Rows, each with its class
 0.99 -0.52  1.01 -0.88  1.13  3.50 -3.71 -4.59  1.57 -2.47 -1.07  4.34  1.08  2.50 -4.21  0.28  2.16 -1.99 -1.30  1.02 -2.62 -0.25  2.74  0.09  2.27 -3.21 -2.23  3.74 -0.03 -2.69 -0.11 -2.67 -0.26  1.94 -3.76 -3.78  2.80 -3.24 -5.08  3.48 -7.19  2.77 -3.85 -0.97  3.04  0.51 -6.40 -0.47  0.56 -1.36 -3.88 -0.61 -0.11  2.23 -1.07 => <78>
 1.41 -1.55  2.18 -0.32  1.03  4.79 -5.18 -2.92  0.95 -1.61 -0.57  3.34  0.79  2.11 -5.75  0.62  0.58 -2.02 -0.97  2.21 -1.67 -2.38  2.80  0.12  1.31 -5.61 -0.79  0.30 -0.06 -1.58  0.56 -1.27 -1.19 -0.70 -5.57 -3.19  4.62  0.31 -3.29  3.36 -8.30  3.04 -1.33 -4.65  3.80  0.68 -8.32  0.49  1.00 -0.56 -5.80  0.14  0.13  2.45 -1.99 => <78>
 0.22  0.00  0.20 -0.02  0.57  0.06  1.15 -0.23 -0.46 -0.47 -0.90  2.06 -0.44  0.67 -2.06  0.81  0.59 -0.36  0.57  0.14 -0.89 -0.39  1.84 -0.07  0.43 -1.23 -0.06  0.96  0.52 -1.67 -0.09  0.17 -0.96  0.47 -1.46 -1.15  1.17 -1.16 -0.04  2.17 -2.89  1.58 -1.33 -0.09  0.66  0.15 -1.97  0.60 -0.28  0.12 -2.33  0.01 -0.88 -0.49 -0.89 => <77>
 0.49  0.79 -0.10 -0.17  1.04 -1.13 -2.48  1.73 -0.29  0.22 -1.68  2.30 -3.51  0.84 -3.29  0.99  1.30  0.20 -1.08  0.11  0.29 -2.49  3.17  2.05  0.42 -2.68 -0.76  0.89  0.04 -3.07 -0.88 -0.30 -1.68  0.59 -2.23 -1.29  1.46 -0.34  2.92  6.43 -3.68  2.82 -1.44  0.52  2.35  1.10 -3.97  0.06  0.32  1.04 -6.07 -0.06  0.32 -0.45 -2.75 => <77>
 1.63 -1.21  2.42 -0.71  1.26  4.29 -3.83 -2.64  2.23 -1.18  0.27  3.18  0.15  1.76 -4.94  1.96  1.03 -1.90 -0.98  2.38 -1.02 -0.61  2.63 -0.41  3.42 -6.56 -1.14 -0.05 -0.35 -0.81  0.59 -1.76 -2.22  0.57 -5.94 -2.18  4.74 -0.26 -2.93  3.98 -8.56  3.03 -0.37 -4.84  4.49  1.24 -8.47  0.62 -0.36  0.42 -6.43  0.07  0.18  1.65 -1.41 => <78>
 1.65 -0.77  1.43 -1.17  1.64  3.49 -2.69 -4.51  1.69 -2.40  0.37  2.90  3.54  2.68 -2.87 -0.02  1.15 -2.01 -1.27  0.86 -2.67 -1.61  1.50 -0.23  1.61 -2.15 -2.30  2.68 -0.74 -2.58  0.44 -2.36  0.53  2.49 -1.26 -3.39  2.74 -3.74 -5.29  1.71 -6.55  1.08 -4.75  0.45  1.00 -0.39 -5.05  0.33 -0.26 -1.16 -1.16 -1.23 -0.39  2.72 -1.67 => <78>
 0.89  0.41  0.10  0.42  0.31 -0.25 -2.60  0.41 -0.27 -1.67 -1.30  1.71 -2.57 -0.08 -2.41 -0.05  1.59 -0.03 -0.84  1.19 -0.26 -0.72  1.97  0.80  0.10 -1.84  0.65  2.00  0.56 -1.97 -0.09 -0.49 -1.64 -0.08 -1.89 -0.63  1.49 -0.57  1.95  3.91 -3.21  1.76 -0.78  0.18  2.41  0.82 -2.87  0.12 -0.16  3.65 -4.15  0.16 -0.03  0.01 -1.34 => <77>
-0.10 -0.64 -0.68  0.17  0.97 -0.67 -2.23  1.07 -0.16 -1.08 -1.40  1.89 -2.63  0.26 -2.72  0.48  1.62 -0.14 -0.62  0.95 -0.25 -0.45  2.79  1.26 -0.07 -1.93 -0.36  0.44  0.10 -1.83 -0.13 -0.35 -2.12 -0.22 -2.18 -1.88  1.70 -1.04  1.66  4.15 -3.51  1.38 -1.55 -1.19  2.20  1.02 -3.92  0.68 -0.42  1.10 -4.95  0.40  0.39  0.97 -1.65 => <77>
 1.85 -0.37  1.63 -0.25  1.39  3.37 -4.29 -2.80  1.34 -1.86 -0.23  3.73  0.50  3.81 -1.96  0.33  1.92 -2.12 -1.47  1.84 -2.62 -0.91  3.24 -0.19  1.51 -4.72 -1.76  1.58 -0.39 -2.40 -1.77 -1.64 -1.33  1.21 -4.48 -2.83  3.97 -1.33 -3.36  2.94 -7.16  3.71 -2.90 -2.40  1.84  0.82 -7.09  0.16  0.40  0.74 -5.91  0.00  0.33  1.83 -3.31 => <78>
-0.42  0.58 -0.17  0.66  1.03 -1.25 -2.90  1.32  0.07 -0.82 -1.83  2.70 -3.52  0.77 -2.85  1.03  1.93  0.67 -0.44  1.14 -0.23 -0.89  2.38  1.50  0.70 -2.47 -0.39  2.85  0.53 -2.57 -1.46 -0.98 -1.20  0.48 -1.98 -1.64  0.58 -1.40  1.95  5.28 -4.36  2.44 -3.87  0.43  2.29  1.27 -3.54  0.59 -1.35  1.08 -5.35 -0.78 -0.34 -0.48 -1.95 => <77>
 0.96 -0.36  1.23 -0.99  1.09  3.35 -4.23 -4.42  1.88 -2.19 -0.50  4.53  1.02  2.23 -3.94 -0.30  1.43 -1.65 -1.31  1.35 -1.68 -0.45  2.12 -0.32  2.53 -4.14 -1.62  3.14 -1.19 -2.79 -0.32 -2.33 -1.28  1.45 -3.67 -2.81  4.39 -2.80 -3.66  2.97 -7.20  1.62 -4.33 -1.76  2.40  1.03 -5.95 -0.07  0.11 -0.37 -4.39 -1.66  0.08  2.51 -0.55 => <78>
 1.46 -0.66  1.64 -0.31  0.98  2.97 -4.65 -1.77  1.07 -2.52 -0.93  4.47 -0.23  2.59 -5.77  0.89  1.64 -3.88 -1.18  1.71 -0.77 -1.51  3.11  0.48  1.40 -4.40 -0.88  1.17  0.32 -2.77  0.33 -1.88 -1.90  0.93 -4.87 -3.08  5.14 -1.26 -1.39  6.03 -8.88  3.44 -3.46 -2.56  3.90  0.93 -7.00  1.04 -0.55  0.50 -6.60 -0.23  0.21  2.28 -2.97 => <78>
